Moves between objects:
q825 vi q776
q825 ku q644
q825 ki q54
q825 na q749
q825 sa q582
q330 vi q712
q330 ku q893
q330 ki q261
q330 na q33
q330 sa q398
q321 vi q779
q321 ku q638
q321 ki q825
q321 na q957
q321 sa q141
q995 vi q582
q995 ku q984
q995 ki q818
q995 na q597
q995 sa q321
q648 vi q369
q648 ku q351
q648 ki q894
q648 na q506
q648 sa q379
q255 vi q612
q255 ku q806
q255 ki q116
q255 na q351
q255 sa q355
q638 vi q955
q638 ku q911
q638 ki q644
q638 na q624
q638 sa q929
q139 vi q749
q139 ku q321
q139 ki q604
q139 na q286
q139 sa q597
q211 vi q893
q211 ku q896
q211 ki q712
q211 na q587
q211 sa q982
q457 vi q624
q457 ku q894
q457 ki q321
q457 na q360
q457 sa q571
q779 vi q644
q779 ku q955
q779 ki q776
q779 na q321
q779 sa q984
q184 vi q818
q184 ku q582
q184 ki q189
q184 na q162
q184 sa q749
q257 vi q570
q257 ku q770
q257 ki q255
q257 na q811
q257 sa q712
q236 vi q398
q236 ku q982
q236 ki q811
q236 na q969
q236 sa q587
q582 vi q286
q582 ku q490
q582 ki q317
q582 na q995
q582 sa q779
q587 vi q211
q587 ku q191
q587 ki q330
q587 na q824
q587 sa q830
q624 vi q638
q624 ku q43
q624 ki q779
q624 na q457
q624 sa q152
q379 vi q294
q379 ku q261
q379 ki q146
q379 na q612
q379 sa q444
q644 vi q597
q644 ku q96
q644 ki q162
q644 na q779
q644 sa q490
q770 vi q33
q770 ku q587
q770 ki q806
q770 na q40
q770 sa q969
q969 vi q236
q969 ku q830
q969 ki q394
q969 na q893
q969 sa q824
q360 vi q457
q360 ku q601
q360 ki q957
q360 na q929
q360 sa q911
q294 vi q768
q294 ku q355
q294 ki q732
q294 na q379
q294 sa q351
q96 vi q141
q96 ku q152
q96 ki q995
q96 na q955
q96 sa q457
q286 vi q139
q286 ku q957
q286 ki q835
q286 na q582
q286 sa q644
q984 vi q490
q984 ku q360
q984 ki q286
q984 na q141
q984 sa q638
q570 vi q806
q570 ku q33
q570 ki q612
q570 na q257
q570 sa q169
q824 vi q587
q824 ku q54
q824 ki q33
q824 na q392
q824 sa q189
q555 vi q601
q555 ku q648
q555 ki q457
q555 na q732
q555 sa q116
q910 vi q444
q910 ku q811
q910 ki q648
q910 na q355
q910 sa q806
q982 vi q392
q982 ku q604
q982 ki q40
q982 na q830
q982 sa q191
q152 vi q929
q152 ku q732
q152 ki q984
q152 na q571
q152 sa q894
q116 vi q111
q116 ku q379
q116 ki q571
q116 na q122
q116 sa q506
q893 vi q969
q893 ku q189
q893 ki q169
q893 na q211
q893 sa q392
q122 vi q116
q122 ku q612
q122 ki q911
q122 na q369
q122 sa q768
q261 vi q355
q261 ku q169
q261 ki q768
q261 na q810
q261 sa q257
q244 vi q54
q244 ku q776
q244 ki q587
q244 na q604
q244 sa q818
q612 vi q379
q612 ku q810
q612 ki q111
q612 na q255
q612 sa q910
q369 vi q122
q369 ku q255
q369 ki q43
q369 na q648
q369 sa q294
q768 vi q506
q768 ku q910
q768 ki q555
q768 na q294
q768 sa q255
q54 vi q191
q54 ku q162
q54 ki q211
q54 na q244
q54 sa q317
q776 vi q162
q776 ku q597
q776 ki q191
q776 na q825
q776 sa q286
q957 vi q321
q957 ku q624
q957 ki q749
q957 na q490
q957 sa q96
q597 vi q995
q597 ku q141
q597 ki q184
q597 na q644
q597 sa q957
q398 vi q40
q398 ku q392
q398 ki q257
q398 na q236
q398 sa q211
q506 vi q648
q506 ku q444
q506 ki q601
q506 na q768
q506 sa q612
q896 vi q189
q896 ku q818
q896 ki q969
q896 na q191
q896 sa q604
q40 vi q770
q40 ku q824
q40 ki q570
q40 na q398
q40 sa q893
q43 vi q911
q43 ku q116
q43 ki q955
q43 na q894
q43 sa q732
q811 vi q257
q811 ku q40
q811 ki q351
q811 na q394
q811 sa q330
q355 vi q910
q355 ku q394
q355 ki q506
q355 na q261
q355 sa q570
q604 vi q244
q604 ku q825
q604 ki q824
q604 na q835
q604 sa q184
q33 vi q330
q33 ku q211
q33 ki q810
q33 na q770
q33 sa q236
q571 vi q152
q571 ku q146
q571 ki q141
q571 na q911
q571 sa q601
q818 vi q317
q818 ku q286
q818 ki q830
q818 na q184
q818 sa q825
q806 vi q810
q806 ku q330
q806 ki q379
q806 na q570
q806 sa q394
q601 vi q894
q601 ku q369
q601 ki q624
q601 na q555
q601 sa q111
q191 vi q896
q191 ku q184
q191 ki q893
q191 na q54
q191 sa q835
q317 vi q835
q317 ku q139
q317 ki q982
q317 na q818
q317 sa q776
q351 vi q255
q351 ku q570
q351 ki q122
q351 na q444
q351 sa q261
q749 vi q825
q749 ku q779
q749 ki q244
q749 na q139
q749 sa q995
q911 vi q571
q911 ku q111
q911 ki q96
q911 na q43
q911 sa q555
q146 vi q732
q146 ku q768
q146 ki q929
q146 na q111
q146 sa q369
q392 vi q824
q392 ku q244
q392 ki q770
q392 na q982
q392 sa q896
q394 vi q811
q394 ku q398
q394 ki q444
q394 na q169
q394 sa q33
q141 vi q984
q141 ku q929
q141 ki q582
q141 na q96
q141 sa q624
q929 vi q360
q929 ku q555
q929 ki q490
q929 na q152
q929 sa q43
q162 vi q184
q162 ku q995
q162 ki q896
q162 na q776
q162 sa q139
q955 vi q96
q955 ku q571
q955 ki q597
q955 na q638
q955 sa q360
q169 vi q394
q169 ku q236
q169 ki q910
q169 na q712
q169 sa q770
q835 vi q604
q835 ku q749
q835 ki q392
q835 na q317
q835 sa q162
q444 vi q351
q444 ku q257
q444 ki q369
q444 na q910
q444 sa q810
q732 vi q555
q732 ku q506
q732 ki q360
q732 na q146
q732 sa q122
q189 vi q830
q189 ku q317
q189 ki q236
q189 na q896
q189 sa q244
q490 vi q957
q490 ku q457
q490 ki q139
q490 na q984
q490 sa q955
q712 vi q169
q712 ku q969
q712 ki q355
q712 na q330
q712 sa q40
q111 vi q146
q111 ku q294
q111 ki q152
q111 na q116
q111 sa q648
q810 vi q261
q810 ku q712
q810 ki q294
q810 na q806
q810 sa q811
q830 vi q982
q830 ku q835
q830 ki q398
q830 na q189
q830 sa q54
q894 vi q43
q894 ku q122
q894 ki q638
q894 na q601
q894 sa q146

The rows follow the links: the fewer symbols apart two objects are, the more alike their rows tend to be.

Each row, then its object:
48,82,8,56,-87,-48,-104,14,23,59,-36,67,59,-52,-30,30,-26,7,-62,48,-72,-71,43,9,-35,31,50,-10,2,-37,-25,44,89,61,-25,-24,-16,56,-41,2,-25,-71,38,-29,48,36,15,16,1,-111,-53,-20,-64,52 -> q587
9,103,2,85,-49,-43,-97,-15,6,42,-28,52,91,-40,-22,34,-9,33,-74,26,-61,-91,27,27,-8,58,91,-8,1,-36,-1,25,45,57,-9,-69,-7,106,-51,-3,-15,-48,56,-50,-6,-1,32,13,-7,-85,-53,-16,-63,40 -> q40
60,75,5,42,-95,-48,-100,23,29,58,-38,67,46,-56,-30,29,-29,-2,-55,53,-73,-60,52,3,-38,20,32,-10,3,-36,-34,49,103,62,-31,-10,-22,36,-33,-1,-26,-78,33,-23,66,50,7,20,4,-113,-51,-15,-59,52 -> q392
91,-10,9,-37,-101,-24,-46,55,43,42,-28,47,-38,-37,-26,5,-39,-46,2,58,-43,12,53,-32,-59,-39,-63,-6,-2,-11,-57,51,113,27,-43,68,-30,-75,13,0,-24,-73,-16,25,125,84,-26,19,13,-87,-22,-6,-17,36 -> q818
-85,50,-8,71,82,6,6,-56,-40,-24,18,-22,70,23,10,11,31,59,-29,-43,20,-50,-38,43,57,61,92,1,-1,-5,51,-36,-88,-5,36,-90,24,115,-34,0,19,52,36,-42,-123,-79,38,-15,-18,49,-2,3,-11,-17 -> q351
-60,-73,-8,-43,96,49,99,-23,-27,-58,35,-68,-46,55,31,-24,30,4,56,-54,74,59,-49,-4,39,-20,-33,8,-1,38,33,-49,-102,-61,29,8,22,-35,32,-3,26,76,-31,23,-67,-48,-8,-20,-2,113,51,14,57,-53 -> q894
-88,-8,-10,21,110,32,61,-50,-40,-48,33,-51,20,44,27,-5,39,42,7,-59,56,-2,-55,28,58,30,47,6,2,18,54,-51,-117,-38,42,-58,28,59,-3,0,29,79,6,-17,-119,-83,22,-22,-11,100,27,13,26,-43 -> q648
83,32,9,-1,-111,-39,-81,42,38,57,-35,58,2,-52,-29,14,-38,-30,-23,62,-67,-21,54,-16,-56,-15,-21,-4,1,-26,-51,57,117,48,-39,35,-29,-27,-10,-1,-26,-84,9,4,107,74,-11,22,12,-110,-36,-11,-40,47 -> q54
67,60,8,30,-102,-47,-94,29,35,58,-36,66,31,-55,-31,23,-32,-12,-46,58,-73,-48,54,-6,-44,8,15,-10,0,-32,-38,54,109,57,-33,8,-23,15,-25,1,-28,-83,26,-16,84,57,3,20,7,-115,-48,-18,-56,50 -> q830
13,100,4,81,-53,-49,-99,-9,6,43,-28,57,87,-43,-24,32,-15,30,-74,31,-64,-89,28,24,-9,54,83,-8,1,-38,-4,33,56,62,-12,-59,-9,97,-51,-2,-17,-49,54,-44,0,5,27,10,-4,-87,-54,-20,-65,42 -> q398
-33,-93,-4,-66,73,50,102,-4,-18,-53,33,-62,-72,53,27,-30,23,-18,66,-43,71,80,-38,-15,25,-41,-65,6,-1,40,19,-41,-75,-64,18,40,15,-76,46,3,21,64,-45,37,-31,-23,-18,-17,1,106,54,15,65,-49 -> q152
-77,65,-6,79,70,-2,-9,-54,-35,-15,14,-13,78,13,8,17,29,60,-40,-36,10,-62,-31,44,49,66,101,0,1,-12,50,-32,-78,8,33,-97,20,123,-40,1,15,41,42,-48,-118,-74,39,-13,-15,35,-12,-3,-18,-10 -> q910
-91,35,-9,60,94,14,20,-56,-39,-30,23,-30,59,29,17,2,38,53,-20,-49,31,-38,-46,38,54,55,84,2,0,2,53,-45,-103,-16,40,-85,28,101,-28,1,20,61,28,-38,-126,-84,33,-19,-14,67,8,5,2,-26 -> q612
75,54,6,21,-105,-45,-93,35,34,61,-35,67,25,-55,-33,22,-37,-16,-41,61,-72,-44,54,-10,-47,1,5,-6,-1,-33,-44,53,113,56,-37,12,-25,5,-19,0,-27,-81,20,-11,91,63,-2,23,8,-115,-49,-15,-51,50 -> q189
-76,-47,-8,-14,109,45,89,-36,-37,-59,37,-66,-18,53,31,-19,35,20,38,-63,71,35,-54,12,48,4,-1,8,-3,29,43,-52,-114,-56,39,-23,27,6,17,2,25,82,-16,6,-97,-66,3,-21,-7,114,44,14,48,-51 -> q146
-74,70,-7,84,62,-4,-18,-56,-33,-11,10,-7,86,8,5,16,28,62,-45,-34,2,-66,-30,43,46,68,107,0,4,-13,48,-28,-71,10,31,-98,21,129,-43,1,13,36,48,-51,-114,-70,41,-11,-18,22,-15,-5,-23,-8 -> q355
90,-1,9,-31,-107,-27,-52,50,42,45,-31,48,-28,-39,-25,6,-40,-43,-3,58,-54,10,54,-31,-58,-36,-56,-5,1,-14,-53,51,115,34,-43,65,-31,-66,9,3,-24,-75,-12,21,123,84,-20,21,15,-95,-24,-11,-23,38 -> q317
-87,43,-9,65,86,9,16,-56,-39,-26,18,-26,66,24,14,6,34,57,-25,-48,27,-44,-42,43,55,58,90,0,2,0,54,-41,-95,-8,38,-84,30,108,-30,-3,21,60,32,-42,-126,-83,35,-17,-19,61,3,4,-3,-22 -> q255
29,95,5,71,-69,-50,-102,1,14,54,-32,61,77,-47,-27,33,-19,20,-68,38,-71,-82,37,17,-18,46,70,-8,0,-38,-16,36,68,63,-18,-46,-13,84,-47,0,-20,-60,46,-42,21,18,23,15,-1,-101,-54,-18,-65,47 -> q969
-90,11,-11,36,102,28,47,-55,-42,-42,32,-44,36,38,25,-3,40,48,-3,-55,48,-15,-54,31,58,39,61,6,-1,12,58,-52,-112,-30,40,-69,31,78,-12,-1,26,72,14,-28,-127,-84,24,-21,-16,89,21,9,18,-34 -> q768
13,-105,-2,-92,23,39,84,24,6,-33,19,-44,-99,32,15,-34,-3,-44,73,-13,48,93,-15,-35,-9,-66,-107,8,-3,36,-14,-15,-19,-54,-1,78,-2,-124,56,-1,10,28,-58,54,39,22,-37,-6,9,62,47,15,60,-30 -> q96
-63,83,-7,89,46,-15,-33,-48,-30,-1,3,4,93,-2,2,22,24,58,-57,-24,-9,-75,-22,46,43,72,112,-1,3,-20,40,-18,-54,21,28,-98,18,135,-50,1,8,24,49,-53,-101,-67,42,-11,-18,7,-24,-7,-33,3 -> q810
22,100,2,79,-61,-48,-102,-5,14,49,-27,56,82,-46,-28,31,-16,23,-70,33,-66,-87,35,22,-16,47,78,-9,2,-41,-7,31,63,61,-14,-53,-9,92,-49,-1,-19,-56,52,-43,8,11,25,14,-3,-96,-53,-19,-66,46 -> q236

Each walk starts at a row. The symbols on each line, taken left to right, move it on to the next object.
Answer with the object's row; about right is enough.
-87,-23,-7,11,110,37,71,-44,-40,-53,36,-58,4,48,27,-15,40,31,22,-62,60,15,-55,20,55,19,30,7,-2,24,50,-54,-120,-44,41,-45,28,38,6,0,24,81,-4,-8,-114,-77,15,-23,-12,105,36,12,37,-47
vi ki ku ki vi -21,-100,-2,-75,61,48,99,5,-10,-48,28,-58,-82,49,25,-31,14,-22,70,-35,68,87,-33,-22,17,-49,-77,6,-2,39,11,-33,-63,-64,14,51,11,-92,48,0,17,58,-50,44,-11,-12,-27,-14,2,94,55,17,68,-45
sa ki vi 21,-105,2,-91,12,36,78,30,9,-28,17,-40,-99,29,15,-33,-4,-47,72,-7,45,95,-8,-39,-11,-69,-108,6,-3,34,-17,-12,-11,-50,-5,84,-5,-127,54,-1,6,23,-60,55,46,29,-38,-5,11,54,43,16,58,-29
-7,-101,-2,-84,46,44,94,14,-6,-42,25,-54,-89,41,26,-31,10,-34,75,-30,63,92,-25,-29,6,-57,-92,8,-4,39,0,-25,-45,-59,7,64,5,-108,53,-2,17,45,-54,51,10,2,-30,-12,4,84,51,17,63,-40
ki ku sa vi -14,-102,-1,-81,55,46,100,10,-8,-46,26,-57,-87,43,24,-32,12,-29,73,-29,64,90,-30,-23,11,-52,-84,9,-1,41,7,-29,-52,-58,10,59,9,-100,54,2,17,51,-54,47,-1,-6,-30,-11,6,90,56,16,63,-39
ki na vi 48,-97,6,-93,-20,23,55,43,21,-12,4,-17,-100,14,8,-26,-15,-53,68,10,25,88,10,-43,-28,-75,-116,5,-3,27,-34,8,26,-34,-17,96,-11,-138,53,0,-2,-5,-58,55,82,52,-41,3,16,23,34,11,47,-13
71,-77,7,-87,-54,9,29,53,31,7,-9,1,-88,-5,-4,-18,-28,-59,51,29,3,71,25,-44,-46,-71,-109,5,-1,18,-45,23,61,-15,-28,100,-19,-132,47,0,-9,-30,-48,51,107,70,-41,10,18,-17,20,6,30,4
vi sa ki ki ki 36,91,6,65,-75,-49,-101,1,16,52,-33,62,73,-51,-26,30,-22,19,-69,43,-70,-80,40,17,-25,39,67,-7,2,-40,-16,39,77,64,-22,-38,-15,74,-46,2,-21,-66,45,-37,29,23,21,17,-1,-104,-57,-17,-65,49
ku na sa ku 90,-43,11,-66,-88,-10,-15,56,37,29,-18,26,-61,-24,-14,-6,-38,-55,28,47,-28,42,44,-40,-56,-57,-90,-2,0,0,-52,40,96,13,-40,87,-23,-111,30,-2,-20,-57,-33,41,124,84,-35,19,16,-59,-3,-1,2,24
77,-63,7,-79,-66,2,9,58,37,14,-12,12,-84,-12,-8,-15,-30,-63,43,37,-8,64,32,-42,-48,-63,-103,1,-2,11,-47,28,75,-7,-32,96,-22,-124,41,1,-16,-42,-43,48,117,79,-37,15,16,-34,10,3,18,9
ku ku ki 54,-89,6,-93,-29,18,47,47,23,-5,-1,-13,-98,9,3,-26,-20,-55,64,15,19,87,15,-46,-32,-73,-114,5,-2,25,-35,12,35,-29,-20,99,-13,-137,54,0,-4,-11,-54,52,88,52,-41,6,16,12,29,8,42,-11
vi ku ki ku 29,-104,2,-95,3,34,74,33,10,-26,14,-34,-99,26,14,-30,-5,-50,71,-3,42,92,-3,-37,-17,-69,-110,5,-4,33,-20,-5,1,-45,-13,87,-4,-130,55,-2,4,15,-57,56,58,32,-41,-1,10,45,46,12,56,-25
-54,-79,-10,-48,93,52,102,-18,-27,-57,37,-65,-54,53,32,-28,29,-3,57,-52,74,67,-49,-5,36,-25,-39,10,-3,37,29,-48,-95,-62,29,17,20,-44,37,1,25,76,-37,29,-58,-44,-12,-20,-2,113,54,18,60,-52
ki sa sa -46,-85,-7,-56,86,51,102,-15,-25,-58,33,-66,-63,54,30,-29,25,-7,62,-47,73,71,-45,-10,35,-27,-48,8,0,41,26,-43,-91,-63,25,23,19,-57,38,1,24,74,-37,30,-49,-38,-16,-19,-1,109,55,19,62,-52
vi vi ki ku ki 38,-97,1,-97,-13,28,64,38,16,-15,7,-24,-99,17,9,-27,-12,-53,68,6,29,92,2,-40,-24,-71,-115,5,-1,27,-29,5,16,-39,-15,94,-7,-136,51,1,1,1,-54,57,73,45,-41,3,15,26,38,12,49,-18
-30,-96,-6,-73,68,50,104,3,-14,-50,33,-61,-76,46,29,-33,18,-21,70,-38,71,82,-36,-19,21,-43,-70,9,-2,37,16,-38,-69,-62,16,45,11,-82,47,-1,20,59,-50,39,-20,-16,-23,-14,6,101,55,17,67,-47
sa ki ku na vi -42,-86,-7,-63,78,51,102,-11,-21,-56,31,-63,-63,53,30,-31,26,-11,66,-47,72,76,-42,-12,29,-39,-58,9,-2,39,22,-42,-84,-62,21,33,16,-66,43,0,21,66,-42,35,-38,-27,-16,-17,0,107,54,18,63,-51
ku na ki vi ku -71,-62,-8,-28,104,49,95,-31,-33,-58,39,-69,-33,55,32,-25,32,11,49,-60,73,50,-54,6,46,-9,-14,8,0,34,42,-51,-109,-57,35,-6,22,-17,24,1,27,80,-25,14,-82,-57,-2,-22,-7,116,51,16,53,-53
89,-26,10,-53,-98,-18,-31,56,40,36,-27,37,-51,-35,-18,-4,-35,-51,15,53,-36,31,48,-36,-58,-50,-76,-4,-1,-5,-54,45,105,21,-42,79,-25,-97,22,-2,-24,-66,-24,33,126,82,-33,17,15,-73,-10,-7,-6,28
vi ki na 80,46,10,15,-108,-44,-86,39,35,57,-38,66,16,-55,-28,18,-36,-20,-37,60,-68,-37,60,-11,-49,-1,-3,-8,-1,-31,-47,56,116,54,-39,22,-27,-6,-19,2,-27,-81,15,-5,97,65,-4,21,9,-114,-42,-14,-49,51
vi ki ku ki vi 1,103,1,89,-38,-44,-93,-16,2,42,-23,50,94,-39,-20,33,-7,36,-75,22,-59,-94,24,30,-3,59,97,-7,3,-39,3,23,38,58,-4,-71,-6,116,-54,2,-12,-41,56,-51,-19,-8,33,11,-7,-75,-53,-15,-63,39
72,-72,8,-84,-60,7,16,54,34,11,-8,6,-83,-12,-8,-18,-27,-59,45,34,-1,66,29,-43,-46,-69,-108,2,-3,15,-46,26,72,-10,-31,96,-23,-130,43,1,-12,-36,-46,50,113,74,-39,10,18,-26,16,4,24,6
sa ki na ki na 90,23,10,-10,-109,-37,-74,47,40,50,-36,59,-6,-49,-27,14,-39,-33,-21,60,-60,-17,55,-22,-53,-19,-30,-6,-1,-20,-52,55,117,46,-39,41,-29,-39,-3,-1,-28,-80,1,9,112,74,-14,23,11,-107,-33,-14,-33,45
sa vi ki 64,65,7,36,-99,-48,-100,26,31,60,-38,66,39,-54,-31,26,-32,-7,-53,56,-71,-54,51,-2,-42,13,23,-8,-1,-36,-34,52,105,63,-32,-1,-22,26,-32,-1,-25,-81,28,-19,76,54,4,20,6,-117,-52,-17,-56,51
-82,57,-7,75,77,0,-1,-57,-35,-19,14,-18,75,16,10,11,32,60,-38,-41,12,-57,-35,40,52,64,100,-1,2,-9,53,-34,-83,1,35,-93,24,121,-37,1,17,47,37,-46,-119,-78,40,-16,-14,41,-7,-2,-15,-15
ki ku sa na -72,75,-5,87,55,-9,-25,-55,-29,-7,5,-2,90,1,2,20,24,62,-50,-28,-5,-74,-26,47,44,70,109,0,2,-15,45,-25,-62,16,32,-98,19,135,-46,-2,10,28,50,-51,-109,-71,40,-10,-16,16,-19,-6,-28,-2
vi na na sa sa -13,104,-2,94,-21,-37,-84,-27,-6,31,-19,41,97,-33,-18,30,1,42,-71,13,-50,-91,11,37,8,68,104,-6,1,-37,10,15,18,53,3,-80,2,123,-57,0,-8,-28,57,-53,-40,-21,38,5,-8,-63,-48,-15,-59,29
-41,99,-4,97,15,-27,-62,-40,-16,17,-7,26,100,-18,-8,27,13,57,-66,-7,-34,-90,-7,42,25,72,113,-3,5,-30,28,-3,-18,38,15,-94,9,135,-55,0,2,-3,58,-56,-72,-45,42,1,-12,-29,-37,-11,-47,18
sa ku vi na na 40,91,4,62,-80,-50,-103,9,21,54,-33,64,67,-52,-28,28,-22,12,-66,43,-71,-77,42,14,-30,38,56,-9,3,-41,-21,40,86,63,-24,-33,-14,67,-43,-2,-21,-67,44,-33,37,31,18,17,-1,-108,-56,-15,-66,51
ki sa ki sa na -19,105,-2,94,-13,-36,-81,-32,-9,30,-17,37,100,-29,-14,32,2,45,-74,9,-44,-93,8,36,13,68,107,-7,3,-34,16,11,9,47,5,-86,2,128,-57,0,-6,-22,56,-54,-48,-28,41,6,-9,-55,-47,-15,-59,31
